Here is a tiny trained network, its code and every weight. The questions are about switching its units off for an input and a target symbol, where a switched-off unit gives its printed mean instead of its output.

import numpy as np


def w(rows, s, z=0):
    codes = np.array(rows[::2]) - 128.0
    scale = np.full(codes.shape[1], s)
    scale[-1] = z or s
    return codes * scale


def norm(h):
    return h / np.sqrt((h * h).mean(-1, keepdims=True) + 1e-5)


def f(y):
    return y / 2 * (1 + np.tanh(0.7978845608 * (y + 0.044715 * y**3)))


def softmax(a):
    e = np.exp(a - a.max(-1, keepdims=True))
    return e / e.sum(-1, keepdims=True)


def log_softmax(a):
    a = a - a.max(-1, keepdims=True)
    return a - np.log(np.exp(a).sum(-1, keepdims=True))


def net(x, mask):
    ids = ['ΓΔΨαεζηθλσφω'.index(c) for c in x.split()]
    T = len(ids)
    res = E[ids] + P[:T]
    u = 0
    for l in range(2):
        q, k, v = (norm(res) @ M[l].T for M in (Q, K, V))
        z = softmax(np.where(np.tri(T) > 0, q @ k.T / 2**0.5, -1e9)) @ v
        res = res + np.where(mask[u], z, O[l][:, -1]) @ O[l][:, :-1]
        u += 1
        y = f(norm(res) @ A[l][:, :-1].T + A[l][:, -1])
        res = res + np.where(mask[u : u + 12], y, B[l][:, -1]) @ B[l][:, :-1]
        u += 12
    return log_softmax(norm(res)[-1] @ U[:, :-1].T + U[:, -1])


Q, K, V, O, A, B = {}, {}, {}, {}, {}, {}
E = w([
[178,154,49,126,130,166,76,25],'Γ',
[182,129,179,93,133,106,140,188],'Δ',
[125,92,189,55,113,53,144,91],'Ψ',
[148,163,88,166,94,65,125,117],'α',
[149,75,132,116,189,173,84,76],'ε',
[142,194,9,229,167,99,139,238],'ζ',
[161,167,192,96,90,128,146,192],'η',
[130,145,206,134,85,137,149,183],'θ',
[65,167,120,209,106,211,87,56],'λ',
[138,94,173,131,113,111,125,157],'σ',
[110,111,170,98,93,74,133,92],'φ',
[187,124,94,122,122,72,120,133],'ω',
],0.016)
P = w([
[171,148,155,152,111,109,166,89],'0',
[82,193,78,102,128,147,179,226],'1',
[137,187,223,140,146,43,45,145],'2',
[149,67,170,165,86,123,109,156],'3',
[60,103,96,58,128,136,177,152],'4',
[110,176,220,131,152,87,38,156],'5',
[194,119,113,168,252,204,157,128],'6',
],0.022)
Q[0] = w([
[145,88,97,153,89,165,249,106],'L0H1',
[130,66,93,120,33,145,98,159],'L0H1',
],0.017)
K[0] = w([
[175,119,141,141,84,64,196,189],'L0H1',
[127,208,159,143,193,92,253,49],'L0H1',
],0.014)
V[0] = w([
[157,185,70,72,53,123,89,93],'L0H1',
[2,203,143,179,101,112,167,87],'L0H1',
],0.0098)
O[0] = w([
[87,109,9,87,124,100,96,140,250],'L0H1',
[65,129,158,209,201,83,160,111,88],'L0H1',
],0.015,0.002)
A[0] = w([
[37,176,151,85,104,73,83,132,28],'L0N1',
[80,127,77,64,145,169,255,144,161],'L0N2',
[146,139,140,149,170,153,67,157,127],'L0N3',
[106,172,69,175,104,192,219,210,13],'L0N4',
[155,138,71,207,140,197,121,138,151],'L0N5',
[146,58,133,70,175,101,136,78,35],'L0N6',
[167,123,120,169,102,135,87,80,91],'L0N7',
[91,210,182,75,87,143,124,59,83],'L0N8',
[120,104,93,142,199,137,187,155,1],'L0N9',
[9,218,124,83,187,62,111,141,75],'L0N10',
[110,119,158,78,135,121,174,199,146],'L0N11',
[61,128,135,95,116,89,160,179,53],'L0N12',
],0.012,0.0081)
B[0] = w([
[100,189,165,123,102,198,131,111,181],'L0N1',
[8,100,38,145,183,97,113,116,240],'L0N2',
[124,115,119,131,146,81,66,118,168],'L0N3',
[201,98,198,94,65,118,102,71,173],'L0N4',
[120,102,124,70,184,112,140,175,174],'L0N5',
[191,90,114,128,151,184,96,136,127],'L0N6',
[147,125,174,164,126,131,121,164,143],'L0N7',
[94,137,145,73,96,112,129,144,146],'L0N8',
[116,160,170,94,114,149,126,45,130],'L0N9',
[182,143,82,85,84,138,79,141,254],'L0N10',
[156,127,60,146,173,71,108,152,211],'L0N11',
[124,135,136,46,74,103,167,126,175],'L0N12',
],0.014,0.0084)
Q[1] = w([
[155,250,133,33,216,149,127,108],'L1H1',
[98,174,157,120,71,38,6,129],'L1H1',
],0.013)
K[1] = w([
[66,11,147,158,119,171,5,190],'L1H1',
[128,166,127,106,218,236,78,68],'L1H1',
],0.014)
V[1] = w([
[171,88,142,45,241,122,118,47],'L1H1',
[150,255,108,106,190,129,163,240],'L1H1',
],0.0098)
O[1] = w([
[139,110,178,5,198,98,58,149,98],'L1H1',
[178,131,119,89,174,185,216,144,255],'L1H1',
],0.02,0.0018)
A[1] = w([
[88,117,35,153,151,131,215,135,157],'L1N1',
[53,154,165,220,179,50,103,90,37],'L1N2',
[101,108,130,203,199,118,212,101,7],'L1N3',
[4,45,24,112,121,86,118,75,106],'L1N4',
[115,71,55,69,70,166,81,92,133],'L1N5',
[67,97,85,142,203,85,170,66,81],'L1N6',
[86,155,126,55,163,83,143,132,104],'L1N7',
[71,131,93,161,155,66,52,92,94],'L1N8',
[132,87,159,134,174,73,134,170,150],'L1N9',
[162,53,53,156,146,183,120,116,139],'L1N10',
[15,43,38,35,152,125,144,99,59],'L1N11',
[207,153,210,139,94,175,104,132,58],'L1N12',
],0.017,0.012)
B[1] = w([
[23,81,158,84,127,171,67,94,230],'L1N1',
[192,165,46,50,114,70,219,78,153],'L1N2',
[248,211,76,112,126,174,20,134,150],'L1N3',
[82,132,85,140,208,202,146,120,253],'L1N4',
[159,184,65,98,137,95,97,207,231],'L1N5',
[60,11,100,82,101,117,121,80,171],'L1N6',
[135,163,144,171,99,174,182,137,195],'L1N7',
[136,153,202,139,78,98,170,200,199],'L1N8',
[118,155,134,141,137,162,122,49,163],'L1N9',
[112,163,163,115,82,80,165,136,185],'L1N10',
[49,117,103,173,241,224,162,122,251],'L1N11',
[98,29,75,138,145,137,140,111,164],'L1N12',
],0.017,0.015)
U = w([
[135,167,69,71,57,111,85,247,87],'Γ',
[208,158,186,111,211,168,158,100,105],'Δ',
[110,154,177,38,48,210,184,150,55],'Ψ',
[185,183,103,197,99,196,82,97,135],'α',
[100,131,253,131,145,79,85,153,225],'ε',
[84,184,81,126,224,139,137,168,156],'ζ',
[212,71,107,82,114,176,188,213,76],'η',
[107,86,152,233,133,90,142,153,253],'θ',
[107,226,147,144,99,74,222,120,180],'λ',
[166,152,54,70,140,112,113,23,84],'σ',
[5,126,98,117,89,102,85,94,164],'φ',
[189,47,82,98,173,113,23,130,88],'ω',
],0.012,0.0068)

Each question gives the input, a string of symbols that net reads in full, and the target symbol t.
The units are the heads (2 rows each of Q, K, V and O) and the neurons (one row each of A and B). Each row of codes is followed by its name. A weight is (code - 128) times the scale printed after its matrix; where a second scale follows, it is the last column's (O, A, B and U).
mask holds one flag per unit, layer by layer, with each layer's heads first. A switched-off unit (its flag False) gives its mean, the last column of its rows in O or B, instead of its output. The means were averaged over made-up inputs and are rounded, as every weight is.
A unit's drop is (log p(t) with every unit on - log p(t) with that unit switched off) / (log p(t) with every unit on - log p(t) with every unit switched off).
The circuit of an input: a set's keep is (log p(t) with only the set's units on - log p(t) with every unit switched off) / (log p(t) with every unit on - log p(t) with every unit switched off). Starting from the 12 units with the biggest drops (on a tie, the unit counted first), units are removed one at a time, each time the one whose removal leaves the highest keep (on an exact tie, the one counted first), for as long as the keep stays at least 0.8.
circuit, biggest first: the units of the circuit, biggest drop first
most important unit: the unit with the biggest drop
k most important neurons: the k neurons with the biggest drops, biggest first
k most important neurons of layer l: the k neurons of layer l with the biggest drops, biggest first
input φ σ α Δ, target λ: 2 most important neurons of layer 1 => (L1N2; L1N8)
input η φ σ λ, target Ψ: circuit, biggest first => (L1H1; L0N2; L1N11)
input ω η ε φ Γ Γ, target Γ: most important neuron => (L0N2)
input θ Δ σ ζ, target α: 2 most important neurons => (L1N3; L0N2)
input λ ζ ω, target λ: 2 most important neurons => (L1N2; L1N8)
input Δ ω η σ ω σ Γ, target θ: 3 most important neurons => (L0N2; L0N10; L1N12)
input Γ Δ ω θ θ Δ Δ, target α: circuit, biggest first => (L1H1; L1N3; L0N10; L1N11)
input θ η ω φ φ ε θ, target λ: circuit, biggest first => (L1H1; L1N2; L1N8)
input θ Γ λ, target λ: circuit, biggest first => (L1N2; L1N8)
input ω Δ ω η α λ λ, target Ψ: circuit, biggest first => (L0H1; L1N10; L1N11)
input θ η λ Δ Γ Γ ζ, target η: 2 most important neurons of layer 0 => (L0N2; L0N4)
input ω Δ ζ Δ, target Γ: 2 most important neurons => (L0N2; L1N11)
input ζ α σ, target σ: 4 most important neurons => (L0N2; L1N2; L0N10; L0N5)
input θ α θ ε, target α: 2 most important neurons => (L1N3; L0N2)
input σ η α, target α: 2 most important neurons => (L0N10; L0N2)
input Ψ σ α Γ, target ε: 3 most important neurons => (L0N10; L0N7; L0N2)
input σ ε η, target ε: most important unit => L0N4
input θ θ θ η Δ θ, target θ: 2 most important neurons => (L0N2; L1N12)
input λ θ α Ψ, target σ: 2 most important neurons of layer 1 => (L1N2; L1N3)
input λ η Δ σ η θ, target λ: most important neuron => (L1N2)
input Γ σ ε λ Δ ω, target λ: 2 most important neurons of layer 1 => (L1N2; L1N1)
